In the rows, 128 means zero.
Rows near named flat spaces through zero:
dnrg: [133  91 153 123 145 123 143 110  99 106 167 201 144 145 114 111 105 163
 120  95 131 117 120  98 101]
hgcp: [170 125 101 136 152  94 126 153 126 158 153  54 134 143 130  89 156 151
 126 178  86 150 129 160 110]
rnsd: [ 89 123 143 130 132 150 119 111 107 101 150 178 130 178 141 151  93  99
 152  90 123 126 154  84 116]
rnsd: [144 103 106 140 124  99 153 142 113 112 138 146 117 153 134  74 107 169
 112 150 137 159 107 151 151]
rnsd: [147  93 128 146 151 105 130 142 117 132 140  91 125 136 144 125 143 148
 137 132 121 154 137 135 125]
qpmq: [117  81  97 167 172 100 144 139 121 117 144 139 132 113 128 128 125 139
 123 115  94 153 150 113 105]
ccdr: [138 165  68 130  94 125 176 147 150 106  74 210 114  79  50  93 170 180
 106 112 174 152  91 138 140]
hgcp: [139 103 139 148 166 109 135 151 107  96 160 144 144 152 106 136 136 141
 155  81 114 134 172  80  88]
ccdr: [110 137 171 170 136 165 153 123 110 180 176 147 111 191 140 146 131 167
 172 124 137 150 145  93 120]
qpmq: [171 108 150 144 142  80 124 164 134 112 149  52 133 110 161 113 124 134
 124 136 146  87 168 131 152]
ccdr: [133 126 119 100 122 123 117 112 128 131 128 129 140 121 129 103 107 117
  99 156 105 118  98 155 125]
dnrg: [123 122 138 112 142 129 103 104 131 103 137 138 146  89 138 168 150 101
 130  75 143  66 165  89 105]
dnrg: [142  84 104 116 135 119 144 108  92  86 129 215 126 149 100 114 171 188
 134  73 162 170 102 112 103]
rnsd: [ 95 150  83 143 149 138 106 126 144 131 118 105 129 111 132 176 166  78
 150 107  96 128 176 102 101]
hgcp: [135 130 128  57 111 147  81  82 120 128 105 119 142 128 133 141 152  97
 118 130 121 122  85 157 110]
rljl: [143 159 125 117  90 145 114 159 135 111  50  75  95 155 115 169 199 122
 182 107 187 196 125 147 163]
dnrg: [140 197  69 117 108 125 118 127 135 135 160 112 123 168 141  90 164 124
 138 151 133  93 158 127 130]
rnsd: [162 119 195 117 142 145 123 129 108 138 143 119 140 148 103 166 181 163
 171  81 155 130 137  95  90]
rnsd: [150  72 182 114 161 100 106 125  95 106 184 105 157 162 159 114  76 120
 123 125  98  99 143 116 108]
rljl: [135  99  62 153 160 101 137 108 133 143 146 130 124  77 146 125 195 165
 111 119 129 122 142 127 108]
qpmq: [137 127  90 182 131 113 160 119 133 182 177 110  95 127 189  96 165 194
 123 163 164 116 145 138 162]
dnrg: [122  97 123 112 132 142 112  93 135 175  94  96 123  84 146 152 152 126
 106 159 110 161  73 178 126]
rljl: [159 114 140  79 130 123 105 122  92  99 138 136 147 187 105 109 139 135
 142 115 113 154 105 132  93]
hgcp: [118 133 168 173 112 159 175 131 140 183 119 151  98 111 123 143 136 186
 136 135 176 150 106 128 160]
rljl: [144 139  65  93 112 108 111 134 129 105  95 110 128 137 116  92 145 114
 112 157 109 162  98 174 132]
rnsd: [119 127  20 125 102  73 149 147  94   4 151 237 116 218 133  21  67 134
 112 113 145 146 144 118 162]
rljl: [173  63 197  89 140 111 112 125  92  93 127 124 148 143 120 133 126 152
 133  95 146 140 100 132 112]
rljl: [127 163  73 128 125 135 109 104 158 164 115  84 118  74 153 157 213 118
 128 132 144  97 148 137 127]
hgcp: [148 114 178 118 154 133  95 120 108 169 174  50 142 175 163 143 131 117
 153 152  90 124 141 131 100]
qpmq: [169 112 146 123 126  98 132 152 123 118 131  90 130 132 132  97 122 151
 120 147 141 128 119 151 146]
qpmq: [148 145 170 107 106 149 142 140 107 132 126 156 128 189  85 105 117 160
 148 134 137 168  89 134 122]
dnrg: [137  76 138 123 146 106 130 133 113 103 122 138 139 119 120 119 104 135
 112 122 111 151 108 138 119]
dnrg: [133 133 147 119 149 123 126 104 112 123 208 173 159 143 133 105 103 134
 117 110 112  47 160  81  89]
ccdr: [ 54 165  91 142  97 177 130  93 118 107 130 218  96 190 155 154 116 101
 161  89 162 140 152  85 149]
rnsd: [113 104 118 113 148 118 117 118  94  64 160 197 149 175 117 121  99 111
 138  77 107 123 153  82  90]
dnrg: [167 133 128  86  97 136 111 110 104 138 118 107 113 185 140 109 182 165
 148 142 167 168  83 167 140]
rnsd: [108 177  82 149  99 134 139 139 137 127 131 132 100 168 150 105 125 122
 142 148 149 133 150 129 167]
rnsd: [ 98 158 184  96  95 173 121  95 136 140 124 175 138 119 122 142  69  95
 110 130 136  77 102 120 138]
ccdr: [124 103 163 144 153 148 123 107 110 185 165 100 125 160 157 150 138 146
 149 143 105 150 125 126 107]
rljl: [127 107  74 136 148  96 139 125 126 118 149 151 138 112 128  83 107 136
  91 150  89 126 121 140 116]
ccdr: [ 75 120  76 154 131 137 129 106 146 113 100 163 110  80 152 169 139  98
 122  97 141 125 151 110 143]
rljl: [140 156 122 195 136 114 176 192 149 163 134  89 109 129 105 106 131 166
 143 162 124 158 154 129 147]
qpmq: [172 126 172 118 123 115 106 151 101  95 150  74 122 200 158 138 163 140
 184  93 181 123 173 105 140]
rnsd: [123 189  39 139 146 125 129 135 145 149 151 127 138 126  94 110 184 120
 134 140  77 119 164 112  78]
ccdr: [138 153  97 128 122 127 132 142 124 109 123 142 122 153 104 123 170 142
 153 105 144 147 144 113 117]
qpmq: [ 97 186 149 161 112 168 169 129 151 189 150 170 121 121 103 117  90 143
 120 161 119 103 123 113 134]
ccdr: [129 180 124 114  89 142 144 138 127 117 130 170 121 174 102  87 104 138
 131 142 147 125 114 129 146]
dnrg: [109 178 130 136 110 149 128 124 146 162 145 112 121 137 147 124 107 107
 128 161 123  93 142 127 146]
rljl: [139 178 101 134 140 128 123 140 135 153 163  99 138 149 115 117 162 124
 146 141  97 107 166 110  95]
qpmq: [135 140 165 111 112 136 110 119 136 109 120 117 130 107 146 160 141 110
 138  93 178  73 152 107 145]
hgcp: [141  94 190 171 162 150 161  95 145 246 163 108 128  41 142 161 170 204
 108 150 136 100 103 132 109]
ccdr: [128 126 201 125  99 145 154 134 122 122 122 173 124 140 113 115  65 149
 120 128 165 120  96 127 161]
qpmq: [139 129  89 123 146 138 111 100 102 160 163 112 121 186 147 132 209 157
 165 125 117 165 134 125  88]
dnrg: [ 94  69  59 128 140 115 121 105 144 106  50 144 118  41 131 158 143 102
  88 120 111 181  88 167 136]
dnrg: [130 102 164 132 140 120 120 146 135 124 107  88 135 101 129 152 104 105
 125 130 114 133 129 136 133]
hgcp: [ 87 151 102 174 128 137 155 155 131  95 126 182 112 153 110 141 112 117
 157  90 138 147 176  79 135]
qpmq: [115  93  95 153 132 107 125 127 119  90 123 125 105 137 179 140 139 126
 140 101 163 144 159 120 160]
rljl: [101 141 129 194 146 127 182 163 126 147 179 176 124 165 106  89  60 154
 129 151  89 142 152  97 124]
ccdr: [166 106 144  95 135  97 130 141 118  82 129 155 159 108  84  95 111 142
 102 111 123 106 110 127 106]
hgcp: [125 160  79  79  84 126 108 145 112  34  74 171 121 193  95 109 127  91
 150  95 152 171 120 131 144]
qpmq: [111 161 128  90 123 176 116  97 121 158 120 171 144 150  75 142 147 118
 137 128  87 154  88 126  73]
rljl: [122 188 146 118 102 174 141 100 140 225 157 130 125 145 121  97 114 150
 111 204 103 114  79 159 125]
hgcp: [123 112 104 131 147 117 138 141 110  92 132 177 139 153  89 115 122 134
 135 102 101 163 131 107  95]
hgcp: [115 143 125 122 152 133  81  90 154 155 156  66 146  65 184 184 164  70
 124 114 117  27 190 102 107]
hgcp: [142 146 168 140 114 139 125 144 127 150 135  75 111 164 154 142 141 136
 162 136 161 130 146 127 154]
ccdr: [132 155 109 138 123 137 122 135 134 163 126  78 113 151 142 133 165 130
 150 154 124 153 135 144 133]
[144 113 134 123 124 115 141 148 110  99 121 150 128 160 102 102 112 150
 132 124 132 165 109 134 130]
hgcp
[130 103 213 120 112 136 131 132 133 128 108 118 131 103 137 141  62 118
 109 137 149 109 100 142 164]
rljl
[103 194 138 177 100 149 161 168 139 166 155 115 100 201 139  94  66 127
 151 186 121 141 150 126 173]
qpmq
[109  59 145 148 146 112 127 127  98  90 138 140 119 167 169 137  81 123
 138 107 129 165 137 119 144]
rnsd
[184 116 219  89 115  95  84 187 112  29 102  45 143 167 136 158 114  81
 176  69 185  98 183 104 157]
dnrg
[121 101 100 106 138 107 112 100 124 125 147 133 145 112 155  91  81 106
  78 166  82 105 103 158 124]
dnrg
[167 129 109  87 110 107 112 138 118 115 109  92 131 157 121  84 135 133
 118 165 120 159  87 179 137]
hgcp
[124 157 166 144 105 156 147 141 132 183 131 105 110 167 131 114  97 144
 138 182 126 156 101 153 156]
dnrg
[122 111 115  99 122 124  93 104 141 135  93  78 129  87 164 144 125  84
 101 155 112 122 103 172 144]
dnrg
[ 70 163  87 138 122 179 130  95 138 176 116 166 114 135 120 155 140 108
 136 142  94 164 111 127 109]
hgcp
[118  78  64 142 131  87 114 139 115  72 103 100 103 153 184 118 123 108
 130 128 136 182 141 154 169]
qpmq
[115 156 156 132 134 137 132 158 140 131 127 122 147 131  88 128  73  91
 127 144  78 121 138 116 112]
qpmq
[188 183 112  92  88 107 158 171 139 111 104 149 138 128  44  45 136 175
 103 161 145 131  79 164 135]
ccdr
[173  91 211 108 133 105 111 125 125  92 141 101 147  80 154 157 138 137
 126  73 198  41 158 100 141]
hgcp
[146  97 110 132 148 124 138 121  92 119 147 163 124 176 111 124 185 183
 159  92 138 184 123 111  92]
rljl
[136 143 119  97  94 131 141 126 129 103  98 183 128 122  90  94 114 143
 104 131 150 134  82 148 142]
ccdr
[150 133 173 105 149 135 128 112 106 154 196 155 165 158 100 100 107 151
 121 136  87  89 120 106  71]
rnsd
[ 76 155 141 157 112 143 152 131 144 135 150 170 124 134 144 104  17  94
 101 163 106  90 137 117 163]
dnrg
[144 126 136  94 101 102 112 151 118  34 103 142 133 150 126 112  96  99
 131  91 171 108 143 119 160]
hgcp
[166 112 105 123 147  96 131 147 110 115 147 115 138 153 109  91 151 159
 130 134 109 153 126 137 103]
dnrg
[147 118 164 110 135 144 136 114 111 134 137 170 141 131  89 138 158 167
 138  95 142 132 107 109  91]
qpmq
[113 142 163 134 143 154 107 120 121 144 156 107 133 160 143 175 142 103
 170 102 120 111 172  87 103]
rnsd
[115  72 105 152 177 108 115 133 109 101 135 116 132 137 141 162 147 114
 151  89  95 169 165 103  94]
rnsd
[117 151  95 135 124 136 144 117 134 165 147 148 125 135 123  92 116 142
 108 171  99 133 106 146 124]
rljl
[106 156 120 107 108 167 135 107 124 154 112 180 126 151  89 121 122 132
 125 145 107 165  77 142 111]
qpmq
[111 169  36 125 130 123 114 136 136 110 115 128 126 147 111 120 164  95
 140 130  92 153 152 126 106]
hgcp

Rows near named flat spaces through zero (a row that begins with a name and a colon came from that space):
mhzn: [123 122 137 105 134 118 118 113 141 118  94 114 157 113 104 195 130  74
 155 110 123 104 121 160  96]
zfqq: [158 156 100 125 108 149 133 174 162 159 114 105 155 123 103 131 131 135
 142 152 162 132 101 137 139]
zfqq: [137 140 119 153 163 171 141 175  65 110 138 183 110  81 111 121 154  97
 126 143 183 157  35 135 197]
qflz: [154 155 112 147 125 128 137 146 104 118 119 113 106 124 134  62 120 144
 132 156 133 119 144 160 106]
mhzn: [132 129 102  71 117  59 135 151 121 149 127 101 137  58  59 170 167 132
  73 120 152 121 131 114 101]
qflz: [151 101 117 163 143 128 121 127 118 129 133 136 110 125 109 127 128 176
 103 112 143 135 164  98 141]
rhjf: [118 154 109 128 146 145 117 121 169  95 123  94 128 123 113 128 153 143
 131 148 149 165 129 117 133]
qflz: [120 101 145 107 122  92 123 140 125 149 143 120 156  82 109 153 127 117
 138 153 154 126 123 173  93]
rhjf: [133 130 130 104 112 109 138 130 116 148 121 129 133 129 117 152 132 107
 121 113 117 110 124 123 120]
zfqq: [105 100 109 144 126 160  91 165 217 148 130 131 183  97 126 166 110 147
 143 146 172 136  80 142 159]
mhzn: [103 117 149 124  87  99 126 106 147 151 152 104 118 144 165 141 118 128
 139 157 118 122 148 141  84]
mhzn: [113 203 114 114 140 145 126 123 159 102  93 134 132 191 125  66 144 103
 133 172 131 162 102 161 164]
mhzn: [149 178 146 152 154 198 133 104 141  87  98 107 137 195 139 109 129  88
 214 161 132 164 123 169 132]
qflz: [133 101 126 135 107 130 126 177 140 174 158 135 158  88 133 122 109 153
 134 157 164 127  98 149 134]
mhzn: [123  80 135 151 145 148 122 150 105 125 157 157 134  71 141 142 114 139
 130 110 143 122  99 120 145]
rhjf: [173 142 119 134 141 189 137 145 158 131 120  99 163 142 103 144 132 145
 170 117 142 154 129  99 150]
zfqq: [152 167 116 125 115 109 129 117 145 142  90 118 126 198 114  79 121 139
 120 145 113 122 174 150 119]
mhzn: [140 108 121 169 136 139 100 102 164 129  85 152 132 197 139 112  85 156
 122  92  93  94 183 127 139]
qflz: [142 142 104 135 105 169 143 153 133 129 132 110 117 115 162 125 117 136
 133  96 102  99 107  81 134]
rhjf: [109 138 174  97 118 148 141  69 151 116 141  88 142 180 157 179 138  87
 188 121  89 152 144 108 100]
zfqq: [ 99 109 144 115 162 139 108 116 156 106 125 146 169 121 124 135 121 117
 141 119 125 141 115 145 145]
qflz: [178 115 141 164 117 141 127 137 114 166  94 144 143 166 111 152 100 105
 171 135 145 103 139 179 117]
mhzn: [128 113 127 117 140 115 128 139 111 134 128 156 140 112 114 119 124 131
 104 108 124 118 123 126 145]
rhjf: [101 149 129 110 131 101 118 130 139 119 119 134 138 127 128  86 127 114
 123 168 135 133 116 183 119]
qflz: [111 157 127 140 130  93 148 123  54  96 168 130  48 105 149  48 161 144
  88 182 145 162 131 134 116]
mhzn: [151 178 128 137 121 178 160 119 103 107 132 103  91 164 153 117 148 109
 160 130 114 148 116  92 137]
mhzn: [128 139 101 172 137 153 104 144 181 113 131 100 122 120 123 105 133 176
 137 183 181 167 131 144 135]
qflz: [111 101 127 119 160 101 112 125 131 121 138 140 137  85  71 179 164 136
  96 132 177 167 120 118 148]
zfqq: [ 85 135 122 102 150 114 109  86 158  72 108 110 125 121 136 138 136 115
 112  95  86 116 146 114 109]
qflz: [125 148 148 122  96 166 130 134 170 165 110 147 173 205 176 109  84  91
 181 138  95 106  96 164 147]
rhjf: [113  85 177 128  91  97 154  94  58 146 185 128  81 120 191 147 117 117
 133 112  87 104 153 104  78]
rhjf: [147 141 115 112 136  93 132 148  99 122 110 112 129  81  85 119 142 117
 119 146 152 118 132 172  93]
zfqq: [100 117 130 122 114 119 130 128 132 122 171  93 107  70 135 180 160 128
 128 153 161 155 103 106 106]
rhjf: [134 131 135 139 167 160 113 102 155 106  99 142 150 174  98 154 136 118
 148 115 135 158 135 123 164]
rhjf: [161 122 139 120 106 106 161 170  61 170 169 134 122  93 128  77 124 148
 123 155 144 128 126 143 113]
rhjf: [138 129 167  92 106  79 164 145  52 176 167 155 132 127 128  74 129 113
 124 168 133 137 123 170 114]
mhzn: [157 119 126 153 106 131 143 112 109 147 138 125  92 174 153 107 113 171
 111  97  92 112 183  73 126]
qflz: [153 158  95 147 144 191 123 165 158 134  88 153 148 145  87 174 146 101
 139 119 171 146  57 111 206]
qflz: [126 105 157 141 116 124 130 127 108 167 139 166 131 148 123 178 130  94
 143 147 159 141  97 148 148]
zfqq: [ 75 112 100 170 108  92  83 106 188 132 123 136  81 137 131 182 144 149
  73 159 169 138 126 117 139]
zfqq: [144 132 137 163 109  98 142 119  72 155 143 153  67 165 128 110 142 136
 103 166 155 147 145 133 133]
zfqq: [ 94 117 149 130 146 116 126 104 103  98 156 137 103 109 140 131 148 118
 122 145 138 157 119 129 127]
rhjf: [126 150 118 119 150 151 117 114 173 115 101 127 149 165  94 156 149 121
 129 119 137 160 122 107 167]
zfqq: [129 122 122  94 156 161 128 133 137  92 104 123 172  92 131 139 109 106
 144  50  72  84 116 106 127]
[110 156 125 132 184 158  86 126 193  83  62 144 191 149  90 116 122  83
 176 169 163 152  94 230 151]
mhzn
[186 112  86 164 151 154 117 158 124 108  83 102 129  70  78 173 124 143
 135  83 149  89 144 121 108]
rhjf
[136 132 124 135 146 113 124 157 107 138 123 168 140 123 107  63 121 140
 111 163 158 139 116 179 152]
rhjf
[144  79 165 155  92  93 140 121  89 198 177 145 105 145 125 171 131 146
 126 163 169 151 150 126 118]
zfqq
[151 117 158 123 110 125 151 149 104 176 174 117 144 118 111 143 143 132
 161 182 180 174 116 146 122]
zfqq
[128 155 130 113 128  99 136 106 107  93 119  92 106 129 146  63 122 131
 131 139  90 109 178 159  67]
qflz
[110 159 111 141 145 160 124 161 143 104 150 125 124  95 130  90 152 138
 134 187 182 181  71 144 163]
mhzn
[ 79 180  95 128  98 131 108 122 199 108 109  96 103 143 156 141 146 106
 122 169 138 133  88 134 126]
mhzn
[ 93 121 115 139 142  92 105 101 128  90 114 132  90 106 123 147 144 122
  89 124 131 120 138 131 113]
rhjf
[200 121 105 171 115 226 157 180 141 148 176  70 134 100 146 123 119 210
 174 112 147 151 134  41 144]
rhjf
[151 173 104 124 116  96 135 105 117 126  78 122  90 190 106 104 139 123
  92 117 101 106 174 122 118]
zfqq
[ 94 103 124 178 172 121  92  91 127  76 121 162  85 130 130 125 135 147
  94 127 143 147 146 127 150]
rhjf
[128 127 116 138 133 133 120 135 151 125 135 127 134 136 139  71 112 177
 113 133 120 133 152 120 138]
qflz
[ 97 154  95  99 103 104 146 158 105 138 156 149  88  94 143 103 156 138
  50 118 121 125  76  66 169]
mhzn
[170 191 115  71 120  76 163 129 105 151 119  92 125 164  59  75 173 150
  93 157 135 166 180 119 116]
mhzn
[ 86 138 131  82 154 120 111  92 181  94 112 119 161 143 115 143 141 116
 118 104  99 143 136 112 138]
qflz
[150 169 139 120 123 168 158 110 101 106 118  98 109 155 140 153 147  79
 174 116 107 133 115 109 117]
mhzn
[153 107 140 167 151 177 126 141 126 107 151  92 137  80 121 159 133 137
 193 158 180 163 121 148 107]
mhzn
[ 99 116 156  95 138 115 119  95 143 129 116 143 156 143 103 213 148  70
 140 114 130 141 105 133 137]
qflz
[164 114  88 186 165 140 120 162  98  97 140 118  88  57  90  99 147 198
  96 141 188 153 145 111 137]
rhjf

Rows near named flat spaces through zero (a row that begins with a name and a colon came from that space):
cdlm: [ 85  98 163 122  59 155 132 100 138 130 105 137 147 124 152 175 128  73
 159 109 155 161 140 122 130]
rdcg: [136 128 121 137 205 125 147 116 149 152 159 129 154 120 160  75 119 168
 105 125 109 100 125 172 146]
szqd: [107 109  94 139 138 130 134 135 143 113 111 115 118 171 119 120 134 146
 134 142 104 124 135 101 152]
rdcg: [172 134  90 140 191 206 145 116 120  98 155 126 112 118 121 112 153 185
 121  70 115 115  91 155 190]
rzsq: [110 110 127 124  82 180 129 119 116 105 115 133 112 138 122 163 143 116
 161  98 141 164 124 117 143]
rdcg: [153 137 141 126 116 149 122 124 116 117 123 127 115 102 118 156 141 117
 122 107 144 134 116 131 126]
rdcg: [127 153 205 133 135 129 124  83  93 206 206 164 136  55  92 154 128 168
 144  57 191 141 124 193  83]
cdlm: [142 143 147 174 162 100 146 109 148 173 156 119 139 108  79 148 163 187
 113  98 118 108 134 120 144]
szqd: [104 105 144 142 151 132 139 104 153 150 123 121 137 127 137 139 135 137
 122 117 131 124 139 142 136]
rzsq: [127  97 103 109 125 171 129 132 147  74  75 112 125 146 183 128 121  74
 116 146 118 129 121 125 156]
rdcg: [142 131 146 138 219 137 152  99 146 173 181 138 163  92 169  76 122 178
 103 100 124 104 121 205 140]
zbsf: [ 91 121 131 127 113  94 117 130 123 147 127 131 120 150 103 134 114 131
 143 147 138 129 145 111 103]
szqd: [127 150 163 139  93 110 112  90 111 154 154 147 148  83  71 186 113 100
 142  85 182  94 117 108 135]
rzsq: [128 151 146 124  55 151 125 116  93 131 165 161 143 108 100 153 128 118
 177  83 154 153 115 116 134]
zbsf: [120  94 119 141 198 176 142 108 149 127 115 108 101 135 138 132 152 171
 108 103 123 129 126 162 149]
zbsf: [165 151 163 123  37 114 145 147 144 114 108 133 183  98 188 134 144  53
 129 148 103 162 134 106 126]
rdcg: [136 137 178 124 130 108 126 114 130 162 139 134 145  84 146 138 123 111
 112 123 151 130 134 162  94]
rzsq: [ 72  67 148 135 131 165 128 133 135 137  73  96  41 172 108 182 185 178
 135 127 130 209 165 139  74]
zbsf: [165 149  61 114 147 191 115 128  87  67 154 143 109 132  97 111 107 137
 143  88 139  91  77 119 191]
zbsf: [ 84 121 119 139 182  65 130 122 144 178 157 132 146 156 116  82  97 170
 125 159 119  92 149 136 115]
szqd: [134 134 147 144 126 102 135 124 145 148 127 121 143 116 123 140 140 129
 116 131 121 123 137 119 126]
cdlm: [151 153 107 153 188 108 139 125 131 150 173 130 140 124  96  94 131 191
 115 114 109  88 118 132 155]
zbsf: [185 142 104 121 143 200 131 126 111  79 132 128 116 102 137 131 142 125
 119  86 130 122  89 143 173]
rzsq: [121 113 100 133 114 180 134 113 130  94 119 128 129 143 123 146 133 119
 148  97 129 123 111 108 184]
cdlm: [127 142 105 132 155  98 123 139 120 138 150 131 124 144 101  99 114 160
 127 142 119 104 127 120 126]
cdlm: [131 133 150 162 157  97 147 123 151 171 143 116 134 121 108 131 161 182
 113 122 107 130 145 131 121]
szqd: [163 145 161  95 128 131 130 152 114 133 138 139 134  94 199  86 124 111
 111 149 123 169 129 190  72]
rzsq: [164 175 156 139 165  48 136 148 129 185 177 135 156  97 129  76 127 171
  99 155 105 115 140 155  82]
rzsq: [117 120 122 129 158 106 118 125 135 134 117 118 118 135 117 129 114 128
 111 144 136 102 132 126 121]
szqd: [101 121 127 111 108 138 117 117 111 127 138 146 132 133 129 127 100 108
 153 121 153 128 124 133 125]
rdcg: [112 129 150 131 159 100 135 114 137 172 159 139 153 116 143 100 113 148
 124 130 132 118 139 162 111]
cdlm: [106 122 137 143 139 113 145 119 144 160 149 133 150 137 133 110 132 158
 137 125 114 132 142 137 131]
cdlm: [195 172 102 152 181 113 114 131 111 118 149 115 102  99  50 145 141 168
  92 104 132  67  97 105 154]
rzsq: [138 132 109 149 121 169 150 118 129 118 151 134 138 134 112 130 155 163
 151  85 109 137 115 116 180]
rdcg: [105 129 149 130 151  83 132 120 139 174 153 137 154 124 140 100 107 141
 124 145 130 116 145 151 103]
zbsf: [201 192 116  98 105 151  83 142  43  91 167 155  85  77  57 151 108 117
 135  89 182 108  77 125 113]
zbsf: [109 116 112 126 115 140 123 127 123 115 119 128 116 149 115 138 125 125
 143 126 132 131 128 112 137]
szqd: [202 162  56 134 149 160 116 171  98  57 116 107  68 145  68 129 160 167
 111 122  99 112  92  84 163]
szqd: [158 152 187 136 115  79 140 133 145 169 135 127 164  81 160 126 143 112
 101 145 119 142 145 149  87]
[107 125 142 117 109 128 121 114 118 139 139 144 140 120 132 132 107 108
 144 121 152 128 128 137 119]
szqd
[133 126 121 121  85 171 133 124 120  99 125 138 138 127 143 139 132 102
 152 106 130 146 115 119 156]
rzsq
[252 212 108 132 104  96 116 194  93  86 131 116 103  94  84 125 166 136
  92 147  92 125 101  84 114]
szqd
[126 137 147 139 115 128 135 130 117 152 150 135 120 124 105 135 153 167
 144 109 125 160 136 134 109]
rzsq
[188 157 146 126 151 164 116 115  98 120 147 131 104  67 102 159 141 134
 106  78 163 116  96 157 128]
szqd
[115 106 164 142 122 163 162  99 160 150 134 131 167 110 181 132 152 128
 135  96 118 158 137 161 149]
cdlm
[ 43 122 147 105  29  73 111 112 114 158 148 171 183 151 126 128  59  58
 195 152 165 126 149  93 108]
szqd
[153 152 124 109 108 140 111 137  93 110 143 143 117 110 116 129 114 113
 136 118 148 128 109 131 118]
szqd
[147 135 141 131 115 105 110 146 121 122  94 107  88 121  93 170 150 120
 106 145 136 136 135 105  92]
cdlm
[149 157 150 140 126 103 140 139 121 162 167 139 141 110 121 108 146 168
 130 122 112 147 135 142 105]
rzsq
[ 96 131  98 106 105 101 101 142 101 116 130 142 116 162  99 115  84 109
 153 157 145 110 128  99 114]
cdlm
[148 160 121 120  51  95 138 150 133 109 136 147 196 127 167  97 107  66
 147 158  99 124 125  88 151]
zbsf
[108 143 138 131 141  76 102 111 110 164 154 139 125 117  67 145  95 134
 130 126 169  83 129 117 107]
rzsq
[130 116  87 142 146 106 149 172 162 109  93  99 120 186 154  85 156 159
 112 185  54 146 149 101 134]
szqd
[ 77 103 149 118 113 116 133 113 141 154 130 140 155 139 165 114 104 107
 146 142 136 141 148 146 112]
szqd
[ 52  94 126 134 107 117 129  98 144 148 126 137 150 162 118 141 101 113
 163 127 145 115 145 106 147]
szqd
[119 120 163 111  50 106 113 140 131 116  76 121 128 120 148 173 127  47
 127 162 143 157 145 102  88]
rdcg
[133 130 116 104 106 132 112 122 123  95 113 137 151 118 153 127  85  54
 127 140 149  95 111 117 148]
rzsq
[ 38  91 139 122 148  25 147 135 188 191 123 131 201 182 216  40  73 109
 126 228  87 117 187 143  91]
rdcg
[120 115 117  91 101 146 114 150 114  93  97 130 112 145 170 114 107  82
 134 161 132 153 128 136 103]
cdlm
[162 154 141 139 197  94 128 120 131 161 162 127 139  90 119 105 120 159
  89 124 133  84 120 160 119]
rdcg
[155 102 143 133 113 207 150 121 151  90  82 106 116 111 175 168 181 106
 114  97 115 173 121 142 156]
zbsf
[140 129 146 118  37 152 125 140 120  94  91 127 125 120 139 175 149  69
 146 126 133 173 128  96 123]
zbsf
[120 104  94 123 137 125 140 147 163  96  85 109 143 167 183  95 122 100
 113 176  86 123 137 112 151]
rdcg
